Below are the code and all the weights of a small trained network. Each question names an input and a target symbol and asks about switching units off, where a switched-off unit gives its printed mean instead of its output.

import numpy as np


def w(rows, s, z=0):
    codes = np.array(rows[::2]) - 128.0
    scale = np.full(codes.shape[1], s)
    scale[-1] = z or s
    return codes * scale


def f(y):
    return y / 2 * (1 + np.tanh(0.7978845608 * (y + 0.044715 * y**3)))


def softmax(a):
    e = np.exp(a - a.max(-1, keepdims=True))
    return e / e.sum(-1, keepdims=True)


def log_softmax(a):
    a = a - a.max(-1, keepdims=True)
    return a - np.log(np.exp(a).sum(-1, keepdims=True))


def net(x, mask):
    ids = ['ΓΞΠΦαδεζηθτψω'.index(c) for c in x.split()]
    T = len(ids)
    res = E[ids] + P[:T]
    u = 0
    for l in range(3):
        r = res
        for j in range(2):
            rows = slice(2 * j, 2 * j + 2)
            q, k, v = (r @ M[l][rows].T for M in (Q, K, V))
            z = softmax(np.where(np.tri(T) > 0, q @ k.T / 2**0.5, -1e9)) @ v
            o = O[l][rows]
            res = res + np.where(mask[u + j], z, o[:, -1]) @ o[:, :-1]
        u += 2
        y = f(res @ A[l][:, :-1].T + A[l][:, -1])
        res = res + np.where(mask[u : u + 8], y, B[l][:, -1]) @ B[l][:, :-1]
        u += 8
    return log_softmax(res[-1] @ U[:, :-1].T + U[:, -1])


Q, K, V, O, A, B = {}, {}, {}, {}, {}, {}
E = w([
[84,148,25,173,133,135,132,101,84,248],'Γ',
[74,181,143,139,139,79,110,98,110,203],'Ξ',
[109,190,122,155,164,116,174,140,162,151],'Π',
[138,140,198,127,141,133,165,96,172,87],'Φ',
[86,125,118,149,142,139,210,131,171,129],'α',
[143,158,59,97,131,189,138,77,149,185],'δ',
[50,105,192,99,131,134,181,102,161,137],'ε',
[212,226,109,159,166,133,89,52,81,114],'ζ',
[163,243,193,115,115,167,107,167,135,162],'η',
[77,160,240,169,96,168,102,209,129,148],'θ',
[187,105,93,110,84,108,166,53,104,32],'τ',
[12,175,28,100,134,105,200,207,134,148],'ψ',
[110,159,103,29,66,132,113,101,164,84],'ω',
],0.013)
P = w([
[157,94,194,153,104,63,144,141,220,184],'0',
[172,86,183,129,164,79,147,62,112,193],'1',
[135,176,170,187,78,136,172,55,145,145],'2',
[181,102,183,101,179,81,142,101,109,142],'3',
[94,174,163,169,67,170,149,64,157,114],'4',
[176,133,167,92,179,78,112,117,66,116],'5',
[64,172,148,146,95,190,125,85,157,87],'6',
[147,131,167,61,184,143,123,149,61,97],'7',
[32,184,116,144,116,183,89,95,140,59],'8',
[120,148,168,46,180,158,104,176,25,71],'9',
[2,195,83,137,141,180,67,117,141,33],'10',
],0.012)
Q[0] = w([
[86,191,144,138,77,165,143,85,140,112],'L0H1',
[152,158,160,67,216,104,183,122,61,186],'L0H1',
[48,255,134,222,89,217,110,2,206,93],'L0H2',
[234,107,136,94,147,138,50,155,101,106],'L0H2',
],0.0095)
K[0] = w([
[37,166,105,3,111,147,162,163,125,58],'L0H1',
[138,72,159,123,77,33,163,219,221,191],'L0H1',
[49,207,70,39,138,183,64,180,83,24],'L0H2',
[104,92,165,189,151,57,217,111,127,188],'L0H2',
],0.0073)
V[0] = w([
[166,72,116,171,100,194,111,115,96,140],'L0H1',
[156,103,142,220,190,149,167,116,134,74],'L0H1',
[1,113,57,213,176,118,244,204,89,120],'L0H2',
[185,95,135,209,142,126,133,123,194,181],'L0H2',
],0.0057)
O[0] = w([
[102,81,86,141,74,180,70,137,163,87,2],'L0H1',
[168,57,148,149,169,150,69,107,113,117,53],'L0H1',
[90,2,180,99,113,233,167,141,121,171,214],'L0H2',
[153,57,50,111,209,113,95,152,254,119,169],'L0H2',
],0.0081,0.0031)
A[0] = w([
[184,102,97,182,134,122,160,228,201,131,110],'L0N1',
[125,149,164,211,172,102,70,80,40,183,252],'L0N2',
[44,125,100,66,129,177,177,101,204,169,143],'L0N3',
[65,124,126,123,210,52,108,81,14,248,187],'L0N4',
[98,78,88,38,202,80,223,239,96,126,138],'L0N5',
[49,89,82,94,253,52,92,251,135,150,66],'L0N6',
[198,140,44,58,187,87,141,89,36,51,211],'L0N7',
[163,141,175,121,10,146,242,176,63,175,108],'L0N8',
],0.0047,0.0025)
B[0] = w([
[169,99,101,127,129,13,104,105,37,187,126],'L0N1',
[183,129,143,124,141,198,207,127,200,105,212],'L0N2',
[108,112,83,180,142,152,149,106,148,141,217],'L0N3',
[160,121,165,79,139,140,127,161,196,70,254],'L0N4',
[254,78,148,114,82,158,127,95,145,86,196],'L0N5',
[146,96,182,162,124,170,143,116,87,168,167],'L0N6',
[102,37,142,136,135,212,200,144,113,153,193],'L0N7',
[222,150,150,82,92,154,121,113,114,177,177],'L0N8',
],0.0069,0.0059)
Q[1] = w([
[56,229,132,242,109,142,110,61,98,163],'L1H1',
[90,177,120,132,195,118,214,108,187,68],'L1H1',
[104,183,144,172,143,96,7,127,92,68],'L1H2',
[54,164,98,254,141,200,146,149,140,126],'L1H2',
],0.007)
K[1] = w([
[104,140,114,80,118,173,132,156,28,79],'L1H1',
[121,123,96,126,125,100,71,156,83,99],'L1H1',
[152,139,128,150,169,144,100,47,70,138],'L1H2',
[52,142,178,70,114,180,111,154,25,2],'L1H2',
],0.0092)
V[1] = w([
[90,193,173,168,235,183,162,122,143,226],'L1H1',
[37,151,61,21,76,145,183,118,207,62],'L1H1',
[206,184,32,177,114,153,139,228,150,238],'L1H2',
[200,143,71,149,45,169,81,253,73,127],'L1H2',
],0.0049)
O[1] = w([
[10,160,217,82,148,129,60,99,26,193,254],'L1H1',
[198,154,124,32,40,77,166,157,113,116,121],'L1H1',
[121,112,1,135,174,138,113,163,39,250,219],'L1H2',
[187,162,121,193,53,124,154,132,83,143,22],'L1H2',
],0.0073,0.0053)
A[1] = w([
[63,79,170,82,141,174,129,104,50,140,133],'L1N1',
[67,91,128,146,175,162,51,129,154,132,85],'L1N2',
[54,207,90,127,159,119,17,70,77,122,244],'L1N3',
[204,140,179,105,85,188,253,124,114,200,141],'L1N4',
[129,116,176,178,161,180,111,97,166,160,138],'L1N5',
[163,159,145,87,178,134,105,128,135,192,224],'L1N6',
[153,144,183,93,100,113,171,66,138,98,254],'L1N7',
[53,179,134,153,143,76,98,45,202,114,26],'L1N8',
],0.0069,0.0016)
B[1] = w([
[173,181,175,126,165,95,197,112,121,173,246],'L1N1',
[244,106,114,167,69,139,137,248,139,99,171],'L1N2',
[102,133,81,162,242,164,146,178,107,201,183],'L1N3',
[122,215,168,161,138,3,87,57,115,59,235],'L1N4',
[122,84,107,127,116,38,163,178,159,121,184],'L1N5',
[120,103,157,80,46,13,100,160,35,57,212],'L1N6',
[102,152,53,178,159,107,194,151,92,137,170],'L1N7',
[119,146,132,132,194,146,52,128,204,77,169],'L1N8',
],0.0061,0.011)
Q[2] = w([
[11,173,136,174,106,182,153,79,145,150],'L2H1',
[104,117,105,148,171,144,101,139,140,133],'L2H1',
[212,83,143,97,166,85,96,170,80,135],'L2H2',
[192,129,156,70,81,89,137,150,127,111],'L2H2',
],0.012)
K[2] = w([
[110,159,165,101,108,254,166,149,54,73],'L2H1',
[173,137,134,216,215,129,104,141,70,79],'L2H1',
[135,108,119,206,172,8,67,125,202,189],'L2H2',
[138,97,83,108,138,77,144,49,175,144],'L2H2',
],0.008)
V[2] = w([
[98,154,153,17,171,125,132,125,243,100],'L2H1',
[255,157,178,145,193,103,110,65,127,61],'L2H1',
[102,120,213,186,61,100,46,216,115,116],'L2H2',
[131,204,98,77,176,110,51,158,69,113],'L2H2',
],0.0081)
O[2] = w([
[253,57,221,106,111,88,72,135,166,186,130],'L2H1',
[99,61,243,236,92,126,92,175,97,159,182],'L2H1',
[119,248,197,187,131,146,154,42,246,201,79],'L2H2',
[229,162,59,218,196,114,2,87,121,159,255],'L2H2',
],0.0082,0.0049)
A[2] = w([
[42,179,85,126,129,100,132,123,156,85,82],'L2N1',
[176,111,77,157,195,158,78,136,111,101,5],'L2N2',
[148,63,156,63,140,130,152,222,120,135,175],'L2N3',
[133,186,148,150,74,171,172,65,180,183,131],'L2N4',
[162,113,139,55,142,162,94,117,149,136,154],'L2N5',
[147,106,121,88,94,167,88,107,88,151,171],'L2N6',
[178,163,152,174,126,156,97,2,170,185,27],'L2N7',
[170,103,133,158,133,132,39,97,125,120,19],'L2N8',
],0.0081,0.0023)
B[2] = w([
[255,53,215,127,79,224,134,126,69,88,195],'L2N1',
[61,178,105,72,118,217,48,115,119,99,243],'L2N2',
[84,182,97,174,105,151,158,68,168,71,198],'L2N3',
[117,122,154,138,203,88,103,213,117,32,176],'L2N4',
[147,178,188,71,114,100,52,103,169,124,162],'L2N5',
[180,109,93,182,146,11,184,125,115,102,136],'L2N6',
[70,156,166,62,16,110,138,250,102,150,218],'L2N7',
[127,152,98,188,67,187,203,109,102,162,220],'L2N8',
],0.0076,0.011)
U = w([
[166,106,114,97,106,177,167,190,118,143,145],'Γ',
[151,89,154,47,120,119,87,192,113,199,105],'Ξ',
[161,191,105,178,238,116,186,148,192,183,161],'Π',
[146,110,160,164,75,181,133,146,166,153,141],'Φ',
[65,171,98,139,92,141,167,113,200,109,124],'α',
[93,75,115,37,154,98,31,168,137,91,240],'δ',
[115,135,171,87,113,154,77,84,194,108,165],'ε',
[112,48,171,173,189,194,49,181,93,137,135],'ζ',
[74,181,121,118,54,167,121,130,147,149,3],'η',
[109,127,126,118,125,117,116,254,144,79,29],'θ',
[86,44,124,122,37,130,69,190,130,20,151],'τ',
[42,114,154,113,109,67,148,116,34,165,112],'ψ',
[218,201,79,199,78,67,139,157,145,60,119],'ω',
],0.0044,0.0035)

Each question gives the input, a string of symbols that net reads in full, and the target symbol t.
The units are the heads (2 rows each of Q, K, V and O) and the neurons (one row each of A and B). Each row of codes is followed by its name. A weight is (code - 128) times the scale printed after its matrix; where a second scale follows, it is the last column's (O, A, B and U).
mask holds one flag per unit, layer by layer, with each layer's heads first. A switched-off unit (its flag False) gives its mean, the last column of its rows in O or B, instead of its output. The means were averaged over made-up inputs and are rounded, as every weight is.
A unit's drop is (log p(t) with every unit on - log p(t) with that unit switched off) / (log p(t) with every unit on - log p(t) with every unit switched off).
The circuit of an input: a set's keep is (log p(t) with only the set's units on - log p(t) with every unit switched off) / (log p(t) with every unit on - log p(t) with every unit switched off). Starting from the 12 units with the biggest drops (on a tie, the unit counted first), units are removed one at a time, each time the one whose removal leaves the highest keep (on an exact tie, the one counted first), for as long as the keep stays at least 0.8.
units of the circuit, in order: the units of the circuit, biggest drop first
k most important neurons: the k neurons with the biggest drops, biggest first
k most important neurons of layer l: the k neurons of layer l with the biggest drops, biggest first
which heads matter: for each layer, one digit per head in row order, 1 if its drop is at least 0.15 and else 0, layers parted by /
input Γ ε Ξ Ξ ζ Ξ δ, target ζ: most important neuron -> L1N3
input δ Γ ψ ψ ω ψ, target δ: units of the circuit, in order -> L1H2, L0H2, L2H2, L2N2
input η ψ α Γ ψ ζ ψ, target ψ: 3 most important neurons -> L1N4, L0N8, L1N1
input ζ Φ ω Γ Ξ Γ α ψ ψ ω, target ζ: units of the circuit, in order -> L0H2, L2H1
input τ Π ε, target τ: units of the circuit, in order -> L1H1, L2H2, L0H2
input ω ψ Γ, target ω: units of the circuit, in order -> L1H1, L0N2, L0H2, L1N4
input δ Π τ Φ, target δ: 3 most important neurons -> L1N4, L2N2, L0N4
input ψ ψ ζ δ δ ψ ψ δ ζ Π, target ψ: 2 most important neurons -> L1N4, L0N5
input ψ Γ Ξ, target ψ: 2 most important neurons -> L0N8, L1N4
input ω α δ Γ Φ ε Γ ε ζ, target ζ: which heads matter -> 01 / 00 / 11
input ψ ψ Ξ Φ δ δ ε, target ε: units of the circuit, in order -> L2H1, L1H2, L2N5, L0N5
input ζ Γ ω ζ δ δ, target ζ: units of the circuit, in order -> L0H2, L2H1
input Γ η ε ζ, target Γ: 3 most important neurons -> L2N1, L1N4, L0N1
input ψ ψ Π, target ψ: which heads matter -> 01 / 00 / 00
input Γ ζ η Γ α ψ ζ ε, target Γ: 2 most important neurons -> L2N1, L1N2
input ε ψ Γ τ θ Γ, target ε: which heads matter -> 00 / 01 / 11
input θ Φ Γ ζ ω ψ α ω Γ Γ, target θ: which heads matter -> 01 / 10 / 01
input δ Γ Φ τ ψ Π, target δ: which heads matter -> 01 / 01 / 11
input δ Γ ζ ψ α, target ψ: most important neuron -> L0N8
input ε Γ ζ Ξ Π α δ τ Ξ τ Φ, target τ: which heads matter -> 00 / 11 / 01
input ψ ψ ζ ψ δ Γ Γ Γ ζ ψ, target ψ: which heads matter -> 11 / 01 / 11
input ω θ ψ, target ω: 2 most important neurons of layer 1 -> L1N4, L1N3
input Π Φ ψ ψ ε Γ η Π, target Π: 2 most important neurons -> L0N1, L1N4
input α Ξ τ Γ η Γ Γ Ξ Π ζ, target α: 3 most important neurons -> L2N3, L0N1, L1N4
input δ η δ ζ Γ Γ θ, target θ: 3 most important neurons -> L2N4, L2N7, L1N6
input Γ θ ψ Γ θ Γ Γ Γ, target Γ: 2 most important neurons -> L2N1, L1N4
input Γ η τ Ξ, target Γ: 4 most important neurons -> L2N1, L1N4, L0N1, L1N2
input ζ Γ Γ, target ζ: most important neuron of layer 0 -> L0N5
input ω ζ θ δ ψ δ, target ω: which heads matter -> 01 / 10 / 11
input ζ ψ Φ θ δ ζ ζ δ Ξ Π θ, target θ: which heads matter -> 00 / 01 / 01
